Here is a tiny trained network, its code and every weight. The questions are about switching its units off for an input and a target symbol, where a switched-off unit gives its printed mean instead of its output.

import numpy as np


def w(rows, s, z=0):
    codes = np.array(rows[::2]) - 128.0
    scale = np.full(codes.shape[1], s)
    scale[-1] = z or s
    return codes * scale


def f(y):
    return np.maximum(y, 0)


def softmax(a):
    e = np.exp(a - a.max(-1, keepdims=True))
    return e / e.sum(-1, keepdims=True)


def log_softmax(a):
    a = a - a.max(-1, keepdims=True)
    return a - np.log(np.exp(a).sum(-1, keepdims=True))


def net(x, mask):
    ids = ['ΠΨΩαβγδεζηθλμξτφ'.index(c) for c in x.split()]
    T = len(ids)
    res = E[ids] + P[:T]
    r = res
    for j in range(2):
        rows = slice(4 * j, 4 * j + 4)
        q, k, v = (r @ M[0][rows].T for M in (Q, K, V))
        z = softmax(np.where(np.tri(T) > 0, q @ k.T / 4**0.5, -1e9)) @ v
        o = O[0][rows]
        res = res + np.where(mask[j], z, o[:, -1]) @ o[:, :-1]
    y = f(res @ A[0][:, :-1].T + A[0][:, -1])
    res = res + np.where(mask[2:14], y, B[0][:, -1]) @ B[0][:, :-1]
    return log_softmax(res[-1] @ U[:, :-1].T + U[:, -1])


Q, K, V, O, A, B = {}, {}, {}, {}, {}, {}
E = w([
[123,160,80,158,77,33,169,155],'Π',
[118,205,98,117,74,80,171,162],'Ψ',
[164,156,73,45,100,26,165,143],'Ω',
[78,164,104,117,94,64,113,156],'α',
[102,167,137,74,72,82,118,117],'β',
[121,149,43,112,138,116,152,175],'γ',
[93,180,75,32,142,143,120,169],'δ',
[131,135,107,122,78,141,126,146],'ε',
[108,149,63,203,109,156,129,193],'ζ',
[177,68,101,150,139,89,78,161],'η',
[149,56,113,217,143,45,137,46],'θ',
[105,121,112,191,128,149,122,93],'λ',
[180,87,159,160,40,130,140,43],'μ',
[122,85,125,103,164,135,77,64],'ξ',
[93,90,202,216,67,150,58,82],'τ',
[94,138,116,95,96,250,69,99],'φ',
],0.014)
P = w([
[178,252,81,131,111,77,60,108],'0',
[150,179,49,124,99,115,79,86],'1',
[135,190,135,125,126,84,95,137],'2',
[102,133,71,118,89,125,95,97],'3',
[116,148,148,123,135,93,117,145],'4',
[81,105,96,117,93,120,108,113],'5',
[95,121,163,123,140,96,131,153],'6',
[44,91,107,104,88,106,128,130],'7',
],0.015)
Q[0] = w([
[90,79,20,128,40,113,38,64],'H1',
[191,161,176,142,175,88,107,130],'H1',
[64,83,159,78,78,65,139,190],'H1',
[42,169,191,133,119,45,119,168],'H1',
[250,194,241,129,174,123,235,184],'H2',
[43,94,180,74,71,48,206,202],'H2',
[95,175,161,153,156,50,59,142],'H2',
[114,169,61,182,142,144,195,135],'H2',
],0.02)
K[0] = w([
[160,60,195,165,183,245,167,94],'H1',
[83,221,145,106,127,78,176,112],'H1',
[43,50,118,107,106,126,186,143],'H1',
[77,55,158,91,112,142,220,185],'H1',
[132,243,114,86,14,2,146,118],'H2',
[32,27,126,92,94,113,187,174],'H2',
[72,170,191,124,184,143,230,106],'H2',
[124,114,117,141,158,104,55,165],'H2',
],0.022)
V[0] = w([
[95,146,78,112,175,93,80,179],'H1',
[96,162,127,207,133,138,116,138],'H1',
[225,83,134,126,68,96,94,198],'H1',
[125,127,94,124,216,35,173,48],'H1',
[152,122,109,251,112,139,184,186],'H2',
[148,140,75,87,93,163,217,142],'H2',
[102,68,105,142,74,95,116,144],'H2',
[135,94,94,168,202,177,78,182],'H2',
],0.02)
O[0] = w([
[10,90,138,120,114,125,124,181,254],'H1',
[99,120,127,223,106,115,138,111,176],'H1',
[176,101,184,74,42,99,137,152,213],'H1',
[93,101,139,85,198,42,130,67,158],'H1',
[152,207,133,154,126,68,37,153,82],'H2',
[120,200,96,75,130,105,170,213,50],'H2',
[132,139,156,125,73,90,118,68,226],'H2',
[125,107,70,57,141,129,36,140,98],'H2',
],0.013,0.0086)
A[0] = w([
[152,158,153,150,207,149,141,56,56],'N1',
[117,113,96,107,120,96,89,110,104],'N2',
[143,141,115,123,143,191,126,60,88],'N3',
[97,198,196,117,188,184,173,140,69],'N4',
[203,132,180,112,136,138,145,122,60],'N5',
[134,124,162,132,161,123,69,83,126],'N6',
[142,120,77,123,89,188,98,117,52],'N7',
[134,120,132,67,182,121,111,84,102],'N8',
[111,178,178,125,151,95,153,159,2],'N9',
[125,86,128,118,169,158,168,118,96],'N10',
[129,162,49,170,147,108,182,95,144],'N11',
[189,66,232,191,250,113,124,250,162],'N12',
],0.011,0.0094)
B[0] = w([
[112,107,104,81,65,91,78,183,182],'N1',
[166,175,147,128,204,158,78,101,249],'N2',
[165,97,101,192,175,73,166,191,183],'N3',
[116,198,198,40,101,172,102,2,162],'N4',
[115,134,53,63,230,136,79,162,163],'N5',
[114,215,117,62,110,167,201,132,238],'N6',
[137,95,239,149,163,92,92,190,179],'N7',
[92,144,109,182,31,53,170,151,184],'N8',
[234,85,154,166,253,120,75,220,170],'N9',
[236,99,73,132,128,98,85,140,190],'N10',
[138,140,166,107,206,211,103,125,190],'N11',
[91,151,157,36,22,137,6,59,153],'N12',
],0.0089,0.012)
U = w([
[158,122,144,179,146,56,83,143,1],'Π',
[139,210,196,119,129,162,106,148,34],'Ψ',
[162,101,154,89,144,109,140,140,34],'Ω',
[51,81,161,163,113,124,147,124,38],'α',
[145,112,157,116,128,179,157,60,94],'β',
[86,153,72,98,153,115,101,207,140],'γ',
[94,128,82,50,131,193,124,130,106],'δ',
[137,190,80,116,18,158,168,187,211],'ε',
[149,179,59,176,82,118,22,174,34],'ζ',
[127,82,146,84,74,136,19,117,177],'η',
[134,171,96,133,103,69,112,75,81],'θ',
[103,167,61,168,160,191,56,47,254],'λ',
[254,187,64,108,123,141,102,100,182],'μ',
[149,63,54,135,126,110,103,107,123],'ξ',
[199,121,128,220,84,125,76,78,64],'τ',
[161,81,113,130,136,210,85,168,138],'φ',
],0.0051,0.0077)

Each question gives the input, a string of symbols that net reads in full, and the target symbol t.
The units are the heads (4 rows each of Q, K, V and O) and the neurons (one row each of A and B). Each row of codes is followed by its name. A weight is (code - 128) times the scale printed after its matrix; where a second scale follows, it is the last column's (O, A, B and U).
mask holds one flag per unit, heads first, then neurons. A switched-off unit (its flag False) gives its mean, the last column of its rows in O or B, instead of its output. The means were averaged over made-up inputs and are rounded, as every weight is.
A unit's drop is (log p(t) with every unit on - log p(t) with that unit switched off) / (log p(t) with every unit on - log p(t) with every unit switched off).
The circuit of an input: a set's keep is (log p(t) with only the set's units on - log p(t) with every unit switched off) / (log p(t) with every unit on - log p(t) with every unit switched off). Starting from the 12 units with the biggest drops (on a tie, the unit counted first), units are removed one at a time, each time the one whose removal leaves the highest keep (on an exact tie, the one counted first), for as long as the keep stays at least 0.8.
circuit, biggest first: the units of the circuit, biggest drop first
unit that matters most: the unit with the biggest drop
top k neurons: the k neurons with the biggest drops, biggest first
which heads matter: for each layer, one digit per head in row order, 1 if its drop is at least 0.15 and else 0, layers parted by /
input γ α ε η φ λ ξ Ω, target ξ: which heads matter -> 11
input η λ ζ η η φ η, target φ: which heads matter -> 11
input η η δ Ψ Ω ζ ε γ, target ζ: circuit, biggest first -> H2, H1
input ε φ θ λ Ψ η, target λ: which heads matter -> 10
input η ε δ Ψ η ε θ η, target θ: circuit, biggest first -> H1, N8, H2
input Ω δ Ψ ε, target ε: unit that matters most -> H2
input ε λ β λ ξ β Ψ, target Ψ: circuit, biggest first -> H2, N4, N9
input τ λ Ω η η, target η: circuit, biggest first -> N12, H1
input Π α Ψ δ α η ξ φ, target φ: circuit, biggest first -> H1, H2, N7
input ε γ γ Ψ ε Ω, target ε: circuit, biggest first -> H1, H2
input δ η η, target η: top 2 neurons -> N12, N10
input β γ η ζ Π γ ξ η, target ξ: circuit, biggest first -> H2, N10, H1
input λ β η α, target η: circuit, biggest first -> H1, H2
input ε η λ η α Ψ, target η: circuit, biggest first -> H2, H1
input ε τ η η γ Ω, target η: circuit, biggest first -> H1, H2
input α θ θ, target θ: top neuron -> N6
input φ λ η ξ, target ξ: which heads matter -> 01
input β Ω δ, target δ: which heads matter -> 11
input γ γ ε ε ε η λ, target λ: circuit, biggest first -> H2, H1, N7
input ε η ξ η ε β μ ε, target μ: which heads matter -> 10
input η θ α Ψ η Ψ τ, target τ: which heads matter -> 10
